[146 143 113 182 107 148 171 167 147 156 124 107 146 107 145 117] -> mus
[146 143 113 182 107 148 171 167 179 150 105 123 166 182 110 132] -> mune
[146 143 113 182 107 148 171 167 179 156 153 141 146 107 145 117] -> semav
after: [123]
[166]
after: [153]
[141]

[143 118 117 112  99 106  98  88 124 134 154 118 112 103 100 101 134 101
 123 135 137 141 132 150  91 118 123 151 122]  mun
[146 142 152 117 104 131  74 132 117 140 126 145 126 132  96 114 115 122
 116 123 129 111 113 144 117 177 115 144 133]  lozi
[165 101 140 154 135 160 143 125 136 137  94  88 120 137 103 140 167 118
 141 130 145 158 123 115 148 156 127 131 161]  lefi
[123 132 131 144 124 119 115 157 130 124 143 153 136 112 164 131  91 128
 112 109 133 102 157  90 142 114 141 136  91]  Takad
which: [123 132 131 144 124 119 115 157 130 124 143 153 136 112 164 131  91 128
 112 109 133 102 157  90 142 114 141 136  91]
Takad
after: [156]
[127]
after: [113]
[144]
which: [165 101 140 154 135 160 143 125 136 137  94  88 120 137 103 140 167 118
 141 130 145 158 123 115 148 156 127 131 161]
lefi
after: [90]
[142]

